Each row was made from one small tree. The marks that hang from a mark follow it in brackets, in alphabetical order. Every link used is in the known rows. Write each row's tree.
Each row is shifted at random along 8 fixed directions that mean nothing.
Known rows
fuleza{getid{bosof fizek meke} mudozup{pubafub{katab}}}: [ -55  -53  188  255 -225 -144  256   25  -57   22   22 -296 -313  265
  -66 -259 -101 -310  251   78  202  193 -108 -359  164 -120 -102  114
   73  101 -232 -446 -132   86   39 -436   81  150  616  126  -40 -158
  130 -466  354 -224  158   15 -315  -54  -18 -504 -209  107 -193 -344
  805 -528   74  277  171 -453  156 -149  -51]
meke{kelel{fizek{getid{bosof}} fuleza{mudozup{nemu pubafub}}}}: [-234  -59  458 -325 -353 -126  113   64 -335  100   26 -346 -151   83
 -174 -170  527   55 -263  -92   61  135 -481 -109  276  267  -37 -173
  309   63 -218 -123 -174 -211  189 -269  261  299  328  428  -56 -651
  390 -543  406 -358   99  443  -16   25 -225  142   55 -372   63  408
  -10   -8 -211  138 -174  -37   60  171 -127]
fuleza{bosof getid mudozup{nemu{meke pubafub{zabames} zize}}}: [ -26  -44   -1  184   34  -26  224  -77  180  -26  507  -88 -296  404
 -336 -418 -552 -205   42 -330 -156 -273   76 -283  158 -286  -61  253
 -106  514  -87 -103  220  102  255 -823 -207 -514  555  -31  252 -431
  151 -212  344 -466    8  -88  -52  122 -398 -173   62 -109  -59   16
  796 -140  119  479  310  -87 -188  -28  120]
bosof{getid{meke{kelel}}}: [  17   79   93 -296 -348  116  107   74  109  217 -254 -268   -9  151
  169  302   23   53 -592  -92 -225  241 -174 -399 -172  152  -25 -391
  370  327  304   26  326 -298  113 -105  256 -424  158  479  216 -411
  465   -9   70 -600  290  715  -86 -203  165  192  438 -305  126  275
 -164  257 -236  -55  -92    8   73  208  -73]
kelel{fizek fuleza getid{bosof}}: [-310 -262  130 -153 -296 -287  437   60 -275 -227  390 -205 -276  304
 -146 -482  370  270    2  232  353 -225   29 -105  100 -138 -199 -373
    5  -68   94 -402 -616 -390   23  -92  -19  502  263  555 -611 -692
  452 -367  452 -290   13  -56 -156  146 -211 -245 -367   16 -259  -10
  372 -533   11   95   71  -48  303   90 -164]
meke{kelel{fuleza{getid{bosof} mudozup{nemu}} katab}}: [-213 -199 -250 -170 -129  -36  -83   99  170 -264  315 -218  -71  298
 -146    4 -104  194  -74 -299   80 -186  262   59  112 -234  -86   -6
  422  146   55  362 -128   21  205 -529 -118  -75  186  635 -285 -310
  179  203  115 -397  -64  -98  476  337 -203  222   -3   58   96  349
  317 -172  145  -82  297  169  -28  433  -29]
kelel{fuleza{getid{meke} mudozup{bosof nemu}}}: [-189 -302  375  -17 -100 -117 -151 -173   89  145   11 -197 -241   23
  122  -36  300 -317    4 -244   96  182   61 -522  -37  -27  113  -48
  586  149 -126  116  197   36  264 -435   86  -66  327  299   98 -157
  118 -181  126 -132   83  410 -101 -209  134   68   71 -163 -103   23
  429   -5  -85   45  124 -284  201  184  187]
kelel{fizek getid{bosof meke} katab}: [-376 -177 -114   93 -170  -48   64  232 -102 -242  350   15  -60  516
 -194 -351  157  332   61    3  373 -368  429    1   25  -24 -329 -268
  -75 -104  202 -387 -400 -122   47 -196   33  349   10  485 -371 -675
  485 -211  285  -91   75 -319   58  167 -140 -313 -102  199   38  110
  458 -648  171  224  114   87 -135 -131  -50]
fizek{getid{meke{kelel}}}: [-240   -4  338   75  -41  144 -120  -67  138 -197 -214  -45  -55  108
 -117   12  -37 -261  163 -280  130  105  468  -58  -57   -6 -339  161
  262 -175 -337 -165  266  312  241 -151  -36   52   49 -161   61  -48
  131    3  267  227  171  -36   37  127    9 -273   76  178   63   37
  377 -153   -9  183  159  -91   14 -133    7]
bosof{getid{fizek meke}}: [  44  368 -155   49 -198  171   24  102   93  -40  131  118   -4   39
  -84   67 -270   23 -195    8  181   -4  455  -91 -257   22 -134 -317
  -20  324  268 -206  356  193 -207 -269  169 -107   99  159 -181 -426
  398   61  -66 -170  220  420  239 -261  193 -118  140   43  -16  122
  396   46   32  180  338 -323  130   -9   57]
fuleza{bosof getid mudozup{nemu{zize{meke}} pubafub}}: [ 165 -148 -225  282   75 -152  261 -129   71  -38  490 -110 -427  136
 -453 -304 -343 -175  209 -283  250 -313  193   28 -168 -438  331  220
  -86  355    7 -135  -36  201   31 -805   22    6  582   95 -102  -68
  124 -174  236 -236  -82   21  417    9 -392 -133 -183   83 -279 -150
  890 -430  218  108  350 -263 -101 -127  139]
zize{meke{kelel} nemu{fuleza{bosof}} pubafub}: [ 272  365  139   54    2   36 -386 -291  679   41 -420  158  102  -96
 -304  470 -127    0 -460 -409   41   68  137  122 -199  357  -60 -330
   26  334 -244  232  147   42  264 -161  313 -434  305  320  -61  -17
  594  106   55  241  142  409  240 -121 -128  569  199 -171  625  730
   78  228 -152 -368 -164  257 -233   65 -277]
zabames{fizek{getid} pubafub{bosof katab{zize}}}: [  31   28  448 -176 -307 -235  547   18  108   78   28    2 -192  -14
 -141 -404 -335    2 -146   73  138   64 -201 -151  394 -209 -459 -422
 -460   50  192 -385  -47 -269  -53  195   17  278  138  271 -208 -322
  470 -411  200 -545 -172  229 -319  -76 -306 -400 -263 -349  217 -159
  247 -471 -107  233 -134   41  -61   18 -193]
mudozup{bosof{getid{fizek}} nemu{fuleza meke pubafub}}: [-140 -155  171   26 -114  137 -354  -43  401  130  156  168 -340  166
  182  189 -231  -89 -140 -309  -83  -15  230 -172  -59 -144   92 -205
  318  587  274  489  375   99  309 -141   17 -690  374  600  -54 -274
  454  257  -31 -401 -109   83  197 -134 -141  641  -29 -314  361  330
  267  118   69 -210   39  101 -202  432  205]
pubafub{bosof katab{zabames}}: [  28 -113  275  -96 -282 -143   28  -18  171  365    7 -135 -121   82
 -181   -9 -191   78   15  130   56   82  251  -97   -8  -35 -196 -162
  482  327  208  485  -55   49    3   84  489  242  202  175 -482  465
   16  239 -521  -86   -5  268  410   58  129   85   -7   22   89 -171
    2  -16  192   24   66  -82 -143  337  -75]
nemu{fuleza{mudozup} getid{fizek}}: [ -38  -25 -135  140 -458 -431  203   41  191 -114   96 -395 -546  538
 -176   29   73  119  122  286   27  315 -212  -25    1 -204  247 -125
   40  138  -69  -75 -358 -399  285  181  150   97  300  472 -361 -158
  394 -250  484 -275   48  -23 -222  290 -138  258 -384  186   64  -68
  154 -466   98 -273   90  -42  161  332 -373]
fizek{getid{bosof meke{kelel}}}: [-185 -291  160  -63 -319    4  313   34 -210  178  -95 -263 -228  439
  -31  177  -25 -181 -157 -100   -4   -7  166  -28 -167 -254  -22  -19
  365  117   44 -148 -127 -156  305 -180  231   31  204  194  200  -99
  112   42  258 -483  121   54   84  106  129 -277   66   14 -184 -173
  327 -314   63   61  112   -8  -57  -75 -151]
zabames{pubafub{bosof{getid} katab{fizek zize}}}: [ -11 -323   34  165   35  -78  130   25  221  152  110   86 -144  271
 -162  -60 -636  -83 -208  -38   17 -189  481   -9 -180 -175 -255 -371
   97  245  519  130  153 -214  109  -77   82   55 -120  188  121    6
  356   72 -268 -464  -33  -90   -8 -154   29 -340 -129    5  372 -204
  296 -166  238   96  -18  413 -322 -122  135]
bosof{getid{fizek meke{kelel}}}: [  -9   16  293   82  -57   37 -402 -104  326  159 -374    7 -130    6
  121  505  110 -397 -179 -143  159  428  696 -248 -435  264  -18 -300
  726  -66  -35  130  536  107  141  -36  308  -12  -83  238 -118   84
  214  212 -228  288  317  540  251 -394  618   35  324   68  197   52
  245  158   -8 -141 -135 -147   23    4  158]
kelel{fuleza getid{bosof fizek}}: [-504   -6  160 -113 -302  -49  200  134 -285 -135  337  -87  -99  343
  -13 -482  194  121  -72  120  188  -54   41 -201  215   90 -371 -364
    9   84   -1 -315 -103 -110   14 -419  -50   88  187  292  -54 -875
  367 -365  307 -281   66    7 -275 -100  -40 -199 -140  -76  -45   93
  442 -154 -116  406  202  -96  165   18   60]
mudozup{nemu{getid meke{kelel{fizek}} zize}}: [-115   75  176  -44  -71   10 -348  -55  420  -71  154 -180 -111  258
  -71  134 -228  134   78 -321 -132  -31  440  -66  203 -397 -226   40
  335  419 -106  411   49  100  535 -100 -205 -445  295  462 -333 -202
  174  118  116 -481   41 -246  467  601 -398  300  -53  -44  229  169
   47 -121   15  -12  240   95 -286  693  -31]
fizek{getid{bosof meke{kelel{fuleza{mudozup{nemu}}}}}}: [-115   75  351  -29 -376  -17  224  -12 -454  282  -43   16 -237   41
 -288 -164  289 -254   40  -31  389   80   37  -24 -351  160  177 -136
  -19   47  -49 -401  121  177  -41 -193  567  472  230   39  -53 -266
  270 -331  226   82  105  658  273 -327  239 -154  208 -214 -228   48
  587 -267 -119  165   36 -383  -34 -384    0]
bosof{getid{meke{kelel{fizek fuleza{mudozup{nemu{pubafub}}}}}}}: [ -60  188  257   24 -115   86 -394   26  345   66 -281   72  -21   20
   23  131  172  -89 -242 -321   78  321  217 -340 -275  563 -114 -339
  244   56   67   -8  684   56   77 -140  195 -291  -70  289  139 -393
  634 -131   87  348  284  600 -159 -494  257  333  439 -212  538  626
  181  180 -243  -95 -303   83  -70 -149  175]
zize{katab{zabames{fizek}} meke pubafub}: [ 202  400 -151  155  115  251  141  -89  357  -45  -42  194  191  -41
 -279  250 -474  166 -343 -142  263 -498  438  300   92 -191 -500 -202
 -308  460   15 -127 -268   40   12 -341  368  133  266  115 -147 -299
  457  -75  -57 -280  134  122  482  326 -353 -258 -132  300  -65   94
  440 -246  166  170  535   94 -245 -209 -362]
zabames{fizek pubafub{bosof{getid{meke{kelel}}} katab{zize}}}: [ -46 -113  492  104 -122 -336 -242  -15  598  153 -383   85  -73  305
   -9  124  -87 -105 -126 -162   69  361  245  -66  201  238 -380 -357
  180 -116  106  160  159 -212  290  229   81   61 -303  295   19  137
  534 -211  -90   71   17   29 -254 -108   31   33 -101   -3  823  110
  -35 -293  -43  -53 -480  464 -400  -14  -66]
meke{kelel{fizek{getid{bosof}} katab{zabames}}}: [-234 -118  147 -116   24  249   91   17 -268   21  265   29  -80  -16
 -361 -168  -35 -212 -249 -262  278 -333  601   74 -201  -17 -233 -223
  232 -159  -30 -219  162   -8   86 -345  329  439  -84  191    1 -627
  165   90   24 -184    4  246  402 -121  207 -522  232 -131 -153   68
  557  -79  176  297  124  119 -274 -198  158]
nemu{getid meke{kelel{fizek fuleza}} pubafub}: [-267  100  316 -100   91  170  -47  -79  -29 -238   92   18 -222  259
 -409 -294 -223 -243   59 -108   75 -276  453 -136   59  102 -312  200
  -49  120 -263 -169  128 -117  336  -53  -39  -12  265   96 -325 -770
  505 -232  433 -239   81 -232   61  236 -287 -171  -90  -49  110   79
  459  -96  118  410  183  139 -267  -70   16]
zabames{fizek{getid{bosof meke{kelel}}} pubafub{katab}}: [   5 -115  666 -489 -472 -210   19  -82  315  679 -527 -256 -200   53
  432  460  252 -125 -551 -149 -228  683 -258 -426  434  156 -132 -444
  686  313   -9  317   96 -385  337   78  316  -77  132  772  -26 -150
  362  -79 -258 -701   48  796   25 -275  222  306  248 -622  432  241
 -482   66 -326  -63 -373  -86 -130  638 -111]
mudozup{bosof nemu{pubafub zize{katab}}}: [-116 -378  407   89  -88  -50 -199 -231   31  489   17  -11 -356 -158
  -15  232   99 -318  -45 -253  188   20  148   -2 -221 -128  242 -199
  239  227  214  226  117   40  359  125  409  162  286  405 -101  194
  179  -68  -80  -86  -10  178  361  -42  -51  330  -87 -182   36 -114
  303 -261  -16 -312 -125  105 -524   36  138]
mudozup{nemu{fuleza getid} pubafub{bosof katab zabames{fizek}}}: [-120 -108  267   68 -333 -353  174  206  110  224  -17 -264 -140  455
 -334 -231  132  336  133  333    3  134 -563  191  276  105  145 -170
  -42  305   93  217 -353 -132  296  255  352  165  232  344 -205 -121
  474 -613  228 -384   -8    9 -116  190 -582  443 -228 -127  613  106
 -160 -266   46 -117 -246  289 -533  274  -39]
fuleza{mudozup{pubafub{bosof katab{zize}}}}: [ -53 -373  158   96   17  -19 -192 -101  410  224   47 -286 -250  -29
  103  111 -278 -125  102 -346 -152  121  245 -461  148  -86 -230    8
  663  322   45  354  330  -14  244 -399  -17 -263  266  302  189  128
   29  134 -176 -231  -24  -23  -88 -182   91  -85   89  -68  114  -96
  231  -56  124  -53   88   62  -64  246  193]
fizek{getid{bosof meke{kelel{fuleza katab}}}}: [-233   25  -92 -192 -670 -184  462  304 -159 -247  -95 -366 -127  721
  -57 -126   89  449 -134  -39  -17  171 -559   34  133 -156 -145 -133
 -234  115  140 -229 -431 -273  115   73   57 -134  294  485  -50 -307
  598 -240  656 -362   86  -19 -291  407 -413  308 -166  -58  214  413
   77 -606 -202 -176 -133   98   50   77 -547]
pubafub{bosof katab{zize{nemu{getid meke}}} zabames{fizek}}: [-111   85  346   62 -229 -193   67  111  256  354  200   23  112  570
 -471 -146 -407  211 -153  233 -240 -153  297   62  341   69 -440 -276
  281  629  178  351   26   -1  267 -180  434    8   82 -139 -119 -267
  156 -140 -306 -640   69   72  260  318 -163 -153  128  -46  488 -200
 -155  222  250  552  153  223 -582  330 -112]
mudozup{bosof nemu{zize}}: [-239  -88  144  302   53  148 -378 -159 -137  242  484  316 -123 -137
 -393 -173  -68 -230  194 -337  384 -433  653  407 -227 -185  155   31
   20  296  151  119  253  619  174 -415  268  248   22 -110   63  -79
   72    1 -199   51  -80  -86  738  -16 -123  -21 -147   80  -93  -66
  548  -86  186  218  433  -62 -563 -104  388]
getid{bosof fizek meke{kelel{katab{zabames}}}}: [-223  171  108  -51 -531    1 -310  171  203  221 -236 -208  -68  513
  213  470  148  -18 -223 -280   24  570  167 -194  -15  149 -181 -359
  442  165  -46  153  -34  -65  181   14  312 -246  118  682  -91   -7
  302  141  -26  114  191  258    1  -81  504  314  174 -102  367  401
  218 -344 -112 -193 -264  -83 -124  294 -271]
pubafub{bosof katab zabames{fizek}}: [ 115 -113  352 -167 -444 -330  247   57  652  148 -100 -329  -81  242
    7   88 -263  199  -90  186 -125  366  -88 -300  304  -77 -387 -389
  271  174  211  376 -101 -257  150  532  165  -89  155  525 -604  378
  223  182 -144 -166  -27  246 -299   36   53  169    3 -210  466   11
 -106 -192   71 -263 -391  123   -4  539 -303]
zabames{fizek{getid{meke{kelel}}}}: [ -32   72  243 -161 -342 -205  218   36 -123   51  -49 -196 -155  214
 -230   77  199   45 -144   73  108   38  -15  209  298 -129  -78   -5
  140  115 -133 -159 -419 -123  153 -128  252  427  168  140 -276 -297
  234 -331  258 -496   67  185  328  413 -255 -158 -166  170 -101  -45
  -42 -280   13  278  343 -191   33  216 -346]
zize{meke{kelel{katab}} nemu zabames{fizek pubafub}}: [ 293  138  213  -62 -201 -180  -38  -32  481  -36 -436  -58  276  220
 -262  454  124   90 -499  -69  109  -75  180  455   21  208  -64 -273
   -6  227    3   -3 -407 -272  416  -99  624  228 -129  256 -238 -153
  496 -260  171 -178  291  323  424  485 -293  228  121  279  624  554
 -119 -110   43  -59  -32  455 -503   28 -438]
getid{bosof fizek meke{kelel{fuleza}}}: [-277  331  358   75 -416   10 -278   50 -144  129 -104   53  -24  255
  -94  104  289 -298   45 -119  394  404  247 -102 -155  384 -148 -253
   79  -64 -264 -285   44  199   32  -16  346  224  117  240 -166 -166
  308 -231  141  470  176  289  -47 -323  556  -72   38  -75   97  194
  627 -365 -115  116 -153 -350  -11 -191 -112]
mudozup{bosof{getid{meke}} nemu{zize{zabames}}}: [-223 -193  556  181  -70  166  -69 -124   52  142   36   51  -79   -1
   56 -147   21 -401  -33 -231  154 -135  215 -165 -275 -127 -108 -173
   13   84   94 -357  438  197  348  -34  160 -147  151  -39  410 -215
  234 -292  234  -59  172  136 -178  -99    3 -238   89 -165  -36 -172
  623 -202  -67  125  -82   38 -346 -313  300]
pubafub{bosof katab{fizek{getid} zabames zize{nemu}}}: [  -8 -188  323  365 -239 -449 -238   91  293  355 -326  -62 -315  591
 -328   83 -102  121 -138  -48  -62  422  357  104 -353  201 -158 -553
  470  174  254  543   89 -219  155  135  733  185  -90  -48   51  475
  337   64 -387  301   62  228   87   59  152  342  -21  140  909  100
 -135  -80   83 -203 -439  484 -540  -45 -215]
nemu{fuleza{bosof} getid{fizek} meke{kelel} pubafub}: [-130  128  333   69  -59  -88  -98 -214  -57   68    9  149 -620  356
 -563  -75  -43 -539  151   28  269  134  352  -59 -438  305  303   32
  -42   23 -342  -78  160 -174  286  232  431  209  314  157 -480 -349
  525 -146  291  184  -56  188  225 -195  184  173  -71 -184   94  -70
  640 -209  166   66 -197  -65 -360 -212    3]
pubafub{bosof{getid{meke}}}: [ -38   11   46  109 -354 -143   66  168  311 -155  -23  -33   19  464
 -102  -48 -222  252  -43   14  -41   -6   49  -21    8   52 -263 -111
   -8  207  294   62   46  -68    3   49  -49 -295  108  110  -54  110
  420  -68  146   52  120 -173 -233  110 -221  189  -93  204  412  198
   79 -190   64    2  -78  212   20  -13 -226]
fizek{getid{bosof meke{kelel{katab}}}}: [-212  301  120 -140 -390  291  138  115 -240  175   55  111  -34   76
 -152 -180  -37  -35 -250 -302  127   36  102 -138 -195  220 -155 -294
 -149  222   87 -294  509  179 -151 -353  320 -107  130  136  276 -673
  432  -26  116 -107   49  593   95 -466  209  -38  415 -450   80  401
  395    8 -202  276   20 -203 -149 -219   57]
pubafub{katab{fizek{getid{bosof}} zabames}}: [  33  114  -61  147 -220  -62  152  102  294 -247   23  -72 -251  210
 -168 -232 -436  195  140  -36  184  167  349   60 -146 -273 -422 -280
 -139   48   87   13  -81   90  -90  161  166  161  175  198 -456  127
  351  226  -53  190  -57   43   32  193  -54  -49 -277  140  247  126
  425 -476   78 -192  103   -8    0   62 -220]
pubafub{katab{zabames{fizek{getid{meke}}}}}: [ -50 -120 -204   99 -128 -115  182  164  -40  134  110 -208 -107  494
 -321   -4 -274  185 -106   39  112 -159  324  215  -55 -278 -149  -91
   89  190  303  100 -364 -133  260 -180  482  267 -146   98   37  -68
  260  100  -72 -551   37  -89  244  330  -52 -280 -175  341   38 -160
  203 -330  282  126  401  189 -393  -23 -118]
mudozup{nemu{meke zize{katab}} pubafub{zabames}}: [  33  130   73  311  136   53 -222 -102  226  110   16  113  -36  -81
 -337   28 -169   45  354 -316  304   26  369   81 -257   25   77  -84
 -127  278   89  286  243  369  207   19  331   84   27  188 -212   22
  408  -71  -72  238   26  184  419  -53 -233  278   83  -44  317  277
  438 -259   12 -245  -60  129 -757  -69  261]

Which tree is each row?
[-177  -68  400  145 -212  -16 -141  -45 -178  270   97   37 -318  135
  -90 -132  185 -280  -33  -93  222   28   58  -50 -200 -111  308 -225
  -71  183  130  -54  107   76  275  -16  446  -16  219  243  129 -246
  318 -282  170 -179  -15  285  126 -209  -98  252 -120 -249   66   22
  414  -74   -4   38  -19  -87 -396  -99  112]
mudozup{bosof nemu{getid{fizek} meke}}
[ -93   26  214   81  -75  -82 -373 -130  413 -235 -215   27 -189  -18
 -186  126   10 -125  113 -296  237  314  588   67 -278   55 -205 -320
  297 -283 -240  143  167  111   92  194  104  276   73  399 -561  145
  221  142  -12  593   16  173  390  157  135  196   26   68  387  236
  288 -329  -50 -390 -206  164 -187  146 -162]
meke{kelel{katab{fizek zize{nemu{getid{bosof}}}}}}
[-377 -508  -22  -40   92 -148  139   -1  -77 -291   73 -226  -56  445
  -41 -246   46    8   -3  -95   91 -129  294 -239   10 -280 -228  -21
  491 -145  -43  161 -214 -234  302 -307  -48  200  -52  270   39 -245
  125   -7  115 -272   63 -169  -73  366 -135 -229 -154  278  -52 -107
  429 -324  124   41  237  215 -115  109   60]
kelel{fuleza{getid} katab{zabames}}
[-304  211  255 -215 -447   -9 -349  120  489   69 -318 -403  -57  308
  412  249  294  279 -283 -183 -301  668 -143 -511  443  263 -402 -371
  558  310  -99  271  132 -102  198 -173  -65 -591  224  575  -57 -370
  407  -78   93 -175  324  332 -296   73  -13  554  230 -119  550  558
 -456  203 -382   58 -100 -108  212  726 -172]
kelel{getid{fizek meke}}
[-120  131  113   52  -74  124 -182  -58  -34   61  -66  138 -252 -103
 -389  -67   10 -212 -112 -381  357  169  593   97 -561  198  -67 -483
  121 -179    1   12  418  103 -158  -60  543  461 -142  218 -161 -211
  350  149 -168  494  -15  681  476 -293  424  -14  295 -152  219  304
  485 -166  -70 -118 -194  112 -350 -231   39]
meke{kelel{katab{fizek{getid{bosof}} zabames zize}}}
[ 178  206   29   97   -2   -8   56 -259  357  265 -210   -1 -121 -333
 -264  177 -167  -93 -210 -152  173  112  274  119 -105  104  -61 -343
  -47  214  -11   63  114   66 -103   36  290  174  -68  198 -172   30
  413   63 -208  244  174  529  125 -330  127   51  108  -32  200  334
  196   -8  -50 -176  -19   66 -278   -6  -74]
zize{pubafub{zabames{fizek}}}
[  26  -42  257   92 -180 -149  191  -42   99  148 -206 -212 -202  280
 -336   13 -201  -14  -58  235   42  237  181  -79 -231  -70 -183 -401
  278  253   94  139 -100  -54  108  260  604  462  153   95 -455  138
  269  -24 -152 -196  200  586  186  215  119 -173   42  -19  173 -270
   74 -172   26  -78 -118 -108 -110  121 -279]
pubafub{katab{fizek{getid} zize{meke}} zabames}
[  42  -31  165 -134 -157   49  163  -26  145 -108 -131 -169  -63   62
   15  165  -52  -89 -181   42   84   13  220 -226 -188 -108 -155 -160
  298   20   84 -227   34 -107  115   56   60   27  227  324 -306 -167
  287  -37  195 -296  256  300   74   99   62 -246  101   55 -177 -100
  235 -148    5  -36   94 -128  238   81 -109]
bosof{getid{meke{kelel{fizek}}}}
[ -62    8 -213    9 -200   15  127  218   56 -221   33 -169  -23  453
  -62  188 -225   93 -256   60   93  -58  273    8 -166 -165 -146 -209
  133   73  284 -176  -70 -139  123 -109   90  -81   55  362 -118 -310
  387    8  226 -450  240   -2   88  182    2 -167  -16  235   51    2
  332 -240  141    9  186   55   46   -5 -135]
bosof{getid{fizek meke{kelel{katab}}}}
[-175  251  428   96 -470   16 -180    0    2  309 -218  -35  -62  177
  230  197  174 -324  -46 -115  156  576   81 -443  -63  254 -211 -366
  102   88 -167 -295  151   46   44   83  247  -95  212  323   65  -48
  224 -179   69  293  207  358 -405 -461  610 -101   99 -201   73   73
  506 -352 -219   34 -214 -421   58  -71 -136]
getid{bosof fizek meke}
[ -75  373   38  -84 -365   -5 -140    6  319  -48 -241 -174 -165  115
 -113   64  157   52  -68 -202  122  444  100 -197 -279  211   33 -294
  -62   22  -33  -63  312  -44   43  201  213 -160   57  400 -236 -239
  586  -56  251  302  169  511  -84 -193  130  467  154 -178  371  477
   71 -116 -255 -251 -180  -53  -51  129 -145]
nemu{getid{meke{kelel{fuleza}}}}
[ -87 -166  244  328   68  -83 -122 -143   25  428  -68 -190 -228   92
 -179  155  -50 -373 -175 -138  121   23  452   60 -380 -107  102 -338
  104  125   44  -94  214 -149  440  -72  373   59 -148   63  451 -119
  173 -204   47 -144  263   65    8 -147  188 -163   68   23  195 -143
  468 -179   34  -24  -80  310 -691 -255  235]
mudozup{nemu{getid{fizek} zize{pubafub zabames}}}
[-153 -394   37  -69 -123 -433 -168 -149  243   35 -518 -351 -259  342
  137  236  357  141 -331 -287    9  520 -190 -499 -219   61   92 -568
  546   14  144  534  -61 -582  198   97  214  -87    9  848  -19   81
  598   43   27  -40  130  492 -222  -35   33  681    5 -168  509  313
 -122 -301 -332 -731 -603  312 -144  289 -286]
kelel{fuleza{getid} katab{zize{meke pubafub}}}
[-200 -126  148 -190 -261   -6  189  -13   11 -117   -1 -306 -182  149
 -142  -54   73  -17  -72  -21  127  -17   66   70   31 -106 -161 -124
  184 -131  -42 -114 -269 -122  183  -66   59  186  213  414 -321 -194
  192  -60  324 -223   85   41  148  283 -100 -109  -26   92  -96   34
  204 -251  -27  -12   61  152   36  134 -192]
meke{kelel{getid{bosof}}}
[-390  362  165   15 -365  174 -104  156  119  -73  120    6   17  286
   69 -245   20  120    7  -70   78  134  203 -206  284  182 -525 -254
  -45  229 -102 -300  128  237  -46 -383  -90 -240  246  191  -69 -650
  353 -238  199    4  199   35 -174  -51   13  -97   73    2  173  266
  312 -116 -169  467  228 -248  108  123  -22]
kelel{getid{bosof fizek meke}}
[-205  286  113   40 -214   92 -231  -85  436    1  -42 -173 -122  262
  -17   54 -219   -5   19 -338 -156  255  417 -340  -22  -94 -345  -86
  121  296 -119  -22  535   27  331   46 -155 -513  141  173   48 -328
  371   44  155  -85  199  -24 -149  142   24   76  110 -119  274   66
  104 -170 -197   61   48  -38 -220  324    9]
nemu{getid{meke} zize}
[ 101  230 -144  162  -62   71  -19 -123  399   -9  299   84 -250 -202
 -279 -242 -219  -58  222 -481  177  140  180 -161 -147  213   69  -18
 -150  260  -81  -55  526  390 -224 -474   91 -150  220   98  -70  -91
  361   35  -40  657  -76  470   52 -627   57  251  201 -231  111  539
  611  -78   -4  -71  -16 -246  -99 -155  212]
fuleza{bosof mudozup{pubafub{zabames}}}
[-335 -311  -48  -71 -141 -136  -50   87   -9 -270   77 -237 -160  532
 -231   68   27  134 -109 -195   63  -79  351  256  -92 -158 -186 -162
  500   13  -22  263 -308 -211  258 -184  109  294   18  388 -218 -209
  253   75  120 -219   20 -161  396  554 -100   80 -125  205  197  157
  158 -355  148 -103   45  368 -198  209 -219]
meke{kelel{fuleza katab{fizek{getid{bosof}} zize{zabames}}}}
[-212   39  119  320  -23  -21  -43  143    5   97  -35   62 -105  213
 -415 -438 -186   90   65 -286  171   66   93   76  -81  302 -294 -275
 -271   21  182  -25  344   38  -58 -176  355   85 -205 -162  512 -247
  592 -261   23  245  -63  -12 -343 -347 -160  -50  -83  -37  652  225
  295 -217  -16  110 -278  454 -683 -491  164]
mudozup{pubafub{bosof katab{zabames{fizek{getid}} zize}}}
[ -72 -239  334 -481 -369 -191  -19 -127   39  332 -190 -535 -274   59
  118  334  436 -120 -493 -284 -180  504 -429 -483  -26  222  210 -304
  746  105  -63  348   46 -492  325 -108  335 -129  260  735   40 -111
  249   -8   86 -330   62  786  -45 -235  274  501  322 -515   44  375
 -183  183 -269 -306 -375   17  126  428 -140]
meke{kelel{fuleza{bosof mudozup}}}
[-126 -276    6  253  267   72 -339 -178  393  -70 -103   47 -217  -98
   39  124 -362 -204 -115 -513   88  121  726 -335 -371 -140 -374 -536
  276 -111   80  160  412 -156   55   15  -75  -47 -114  425  149  -14
  277  311 -220  238  -39   63 -111 -269  333 -190   78  -72  316   46
  511 -338    0 -336 -159  311 -255  -70  111]
kelel{katab{fizek zize{pubafub}}}
[-347  -93  127   74  183   13  -62 -118   52 -442  194  145   85  140
 -242 -420  -60 -104  127 -189  322 -299  605 -190  -26 -106 -455 -144
  106  -33 -186 -120  110   93   32 -453  -87  315    2   24 -154 -557
  228 -147  119  -21   28  -13  134  246 -106 -428  -88  175  -61 -155
  673 -345   67  314  297  -38  -91  -71   69]
kelel{fuleza{getid} katab{zize{meke zabames{fizek}}}}
[ 236   17  335  -62  -63    7   33 -200  504  313 -598 -210   13   62
  -24  869   93 -113 -725 -138   36  -63  282  291  -28  124 -188 -329
  514  379 -171  190 -251 -396  366 -190  753  216  194  285  -16  -87
  377  -29 -106 -383  338  528  595  301  -22  155  229  125  210  190
 -131   54  114  -82 -104  324 -401  -35 -453]
zize{katab meke{kelel} pubafub zabames{fizek{getid}}}
[ 444   78  102  184  -62  -34   96   10  642   46 -331  147  116  213
   17  573 -382   90 -623  -91    7  -20  459  -39 -394  -51 -246 -695
   62  346  353   64   20 -414  268  -14  619 -148  219  355  -86  -41
  470   36  -86 -208  155  500  170   68  -38   93  156   71  541  264
  237  -31   74 -284  -28  399 -211 -144 -332]
zize{katab{fizek zabames{pubafub{bosof{getid}}}} meke nemu}
[-242  -72  195   -9 -118   61 -206  -24 -216   44  -34  -58  -28  132
 -288   16  299 -245   50 -200  385  -32  220 -110 -291  236   69   30
  195 -151  -55 -186    3  107  205 -104  434  416    1  163  -46 -171
  304 -231  190  150  128  284  180  -98  260 -181  148   35 -131   46
  509 -285   48  127   86 -143 -128 -290   51]
getid{meke{kelel{fuleza{mudozup{bosof}} katab}}}
